Below is a small trained network, with its code and all its weights. Each question gives an input and a class and asks what happens when units are switched off, that is, made to give their printed mean instead of their output.

import numpy as np


def w(rows, s, z=0):
    codes = np.array(rows[::2]) - 128.0
    scale = np.full(codes.shape[1], s)
    scale[-1] = z or s
    return codes * scale


def norm(h):
    return h / np.sqrt((h * h).mean(-1, keepdims=True) + 1e-5)


def f(y):
    return np.maximum(y, 0)


def log_softmax(a):
    a = a - a.max(-1, keepdims=True)
    return a - np.log(np.exp(a).sum(-1, keepdims=True))


def net(x, mask):
    res = np.array(x, float).reshape(1, 3) / 4 @ E
    u = 0
    for l in range(3):
        y = f(norm(res) @ A[l][:, :-1].T + A[l][:, -1])
        res = res + np.where(mask[u : u + 7], y, B[l][:, -1]) @ B[l][:, :-1]
        u += 7
    return log_softmax(norm(res)[-1] @ U[:, :-1].T + U[:, -1])


A, B = {}, {}
E = w([
[148,208,195,36,90,75,211,109,107,3,129],'x0',
[80,73,134,154,38,71,166,38,173,118,100],'x1',
[112,207,104,203,137,50,23,143,255,195,82],'x2',
],0.0055)
A[0] = w([
[50,117,145,179,125,53,109,96,224,102,59,65],'0.n0',
[173,82,100,118,128,147,106,173,62,147,147,1],'0.n1',
[168,219,194,77,133,33,84,111,185,85,151,12],'0.n2',
[118,234,79,122,151,110,65,141,180,125,81,95],'0.n3',
[53,41,131,131,61,123,164,58,129,119,154,82],'0.n4',
[141,141,132,116,171,143,146,158,119,140,126,149],'0.n5',
[160,98,174,75,116,255,117,95,88,117,121,123],'0.n6',
],0.0062,0.0044)
B[0] = w([
[149,123,150,176,37,151,158,133,102,187,183,253],'0.n0',
[136,63,63,110,44,133,88,89,173,174,54,171],'0.n1',
[184,131,99,102,91,254,157,210,159,24,65,224],'0.n2',
[79,77,186,76,191,102,126,120,99,72,130,242],'0.n3',
[98,128,109,131,224,146,69,114,107,77,29,245],'0.n4',
[117,134,111,144,90,155,183,173,226,96,177,181],'0.n5',
[143,174,82,234,61,121,95,142,155,176,148,253],'0.n6',
],0.006,0.0052)
A[1] = w([
[85,79,55,118,193,190,97,132,128,149,134,137],'1.n0',
[57,115,109,117,111,116,180,82,160,86,98,52],'1.n1',
[140,194,143,133,91,126,137,142,83,74,95,177],'1.n2',
[94,113,182,118,227,111,78,181,107,115,189,85],'1.n3',
[181,123,83,90,102,175,86,165,135,202,116,145],'1.n4',
[116,137,170,114,144,73,89,74,147,125,29,126],'1.n5',
[64,176,150,124,254,2,62,139,144,213,179,2],'1.n6',
],0.0059,0.0027)
B[1] = w([
[95,133,103,125,27,171,131,165,95,85,45,247],'1.n0',
[182,181,66,98,91,110,29,68,183,114,87,177],'1.n1',
[184,142,74,65,177,50,75,158,128,198,168,253],'1.n2',
[141,138,199,53,55,106,66,93,87,160,22,167],'1.n3',
[204,203,162,157,152,174,190,112,169,120,157,224],'1.n4',
[189,128,96,147,142,195,233,192,65,78,199,184],'1.n5',
[170,76,253,62,101,182,95,85,2,225,114,185],'1.n6',
],0.0057,0.0047)
A[2] = w([
[161,119,180,105,1,43,146,60,156,107,79,177],'2.n0',
[79,75,157,211,88,82,151,78,122,193,240,3],'2.n1',
[163,99,115,114,184,29,110,38,83,77,120,62],'2.n2',
[174,182,62,91,189,131,214,127,126,64,110,89],'2.n3',
[43,31,122,225,153,122,121,76,104,139,46,71],'2.n4',
[185,159,180,134,197,106,119,212,120,131,232,131],'2.n5',
[124,76,219,125,197,148,89,167,161,115,104,167],'2.n6',
],0.0065,0.0027)
B[2] = w([
[126,95,96,217,148,227,102,177,102,183,139,236],'2.n0',
[153,89,139,108,219,114,148,53,231,46,254,174],'2.n1',
[209,174,181,106,204,94,121,143,176,132,66,164],'2.n2',
[72,98,167,192,158,82,118,76,126,195,146,253],'2.n3',
[59,146,158,46,122,38,139,126,123,66,164,240],'2.n4',
[111,122,80,86,67,63,152,86,109,125,128,206],'2.n5',
[80,145,148,64,211,154,183,103,158,105,125,180],'2.n6',
],0.0084,0.0054)
U = w([
[176,131,59,205,39,221,133,222,147,140,147,252],'0',
[30,97,72,116,79,76,110,100,52,38,46,77],'1',
[166,181,60,111,69,12,183,109,84,159,227,36],'2',
[200,138,127,196,245,89,109,93,95,136,64,96],'3',
[95,106,188,72,152,215,91,127,60,185,91,112],'4',
[90,79,138,152,165,111,124,82,190,97,253,129],'5',
[140,168,140,15,192,96,161,180,192,42,105,75],'6',
],0.014,0.0021)

Each question gives the input, the list of numbers given to net, and the class t.
The units are the neurons (one row each of A and B). Each row of codes is followed by its name. A weight is (code - 128) times the scale printed after its matrix; where a second scale follows, it is the last column's (A, B and U).
mask holds one flag per neuron, layer by layer. A switched-off neuron (its flag False) gives its mean, the last column of its row in B, instead of its output. The means were averaged over made-up inputs and are rounded, as every weight is.
A unit's drop is (log p(t) with every unit on - log p(t) with that unit switched off) / (log p(t) with every unit on - log p(t) with every unit switched off).
The circuit of an input: a set's keep is (log p(t) with only the set's units on - log p(t) with every unit switched off) / (log p(t) with every unit on - log p(t) with every unit switched off). Starting from the 12 units with the biggest drops (on a tie, the unit counted first), units are removed one at a time, each time the one whose removal leaves the highest keep (on an exact tie, the one counted first), for as long as the keep stays at least 0.8.
units of the circuit, in order: the units of the circuit, biggest drop first
most important unit: the unit with the biggest drop
top k neurons: the k neurons with the biggest drops, biggest first
k most important neurons of layer l: the k neurons of layer l with the biggest drops, biggest first
drop of u: that unit's drop, to one decimal
input [1,-3,0], class 2: top 2 neurons => (2.n5 0.n4)
input [-1,0,-6], class 0: top 2 neurons => (0.n6 0.n3)
input [-1,-1,-7], class 0: units of the circuit, in order => (0.n6)
input [-3,0,8], class 4: units of the circuit, in order => (1.n6 0.n3)
input [4,1,4], class 0: 2 most important neurons of layer 0 => (0.n0 0.n4)
input [-1,1,-8], class 1: top 4 neurons => (0.n4 0.n2 0.n0 2.n0)
input [-8,3,1], class 5: units of the circuit, in order => (0.n2 2.n1)
input [-3,-1,7], class 4: units of the circuit, in order => (0.n3 1.n6)
input [-8,3,0], class 1: units of the circuit, in order => (1.n0 2.n4)
input [0,-5,1], class 4: top 2 neurons => (0.n2 1.n3)
input [1,-1,5], class 6: top 4 neurons => (0.n2 0.n3 2.n6 1.n0)
input [0,-3,2], class 4: units of the circuit, in order => (0.n3 1.n3)
input [6,-8,0], class 2: top 3 neurons => (2.n5 0.n4 2.n3)
input [-5,7,-2], class 1: units of the circuit, in order => (0.n4)
input [0,-1,8], class 4: units of the circuit, in order => (0.n3 1.n6)
input [0,-7,8], class 4: units of the circuit, in order => (1.n6 0.n3)
input [-6,-1,8], class 4: top 3 neurons => (1.n6 0.n3 0.n6)
input [5,8,-1], class 3: top 2 neurons => (0.n4 2.n2)
input [-8,2,2], class 5: top 3 neurons => (0.n2 0.n4 2.n1)
input [0,-2,-3], class 0: most important unit => 0.n1
input [1,-3,7], class 6: top 2 neurons => (0.n2 0.n3)
input [7,7,0], class 3: 2 most important neurons of layer 0 => (0.n4 0.n6)
input [1,3,-6], class 3: top 2 neurons => (2.n2 0.n4)
input [2,4,7], class 0: drop of 1.n2 => 0.0
input [-2,1,-5], class 1: drop of 0.n0 => 0.3
input [2,-4,8], class 6: drop of 0.n3 => 0.4
input [-8,8,5], class 5: drop of 2.n1 => 0.2
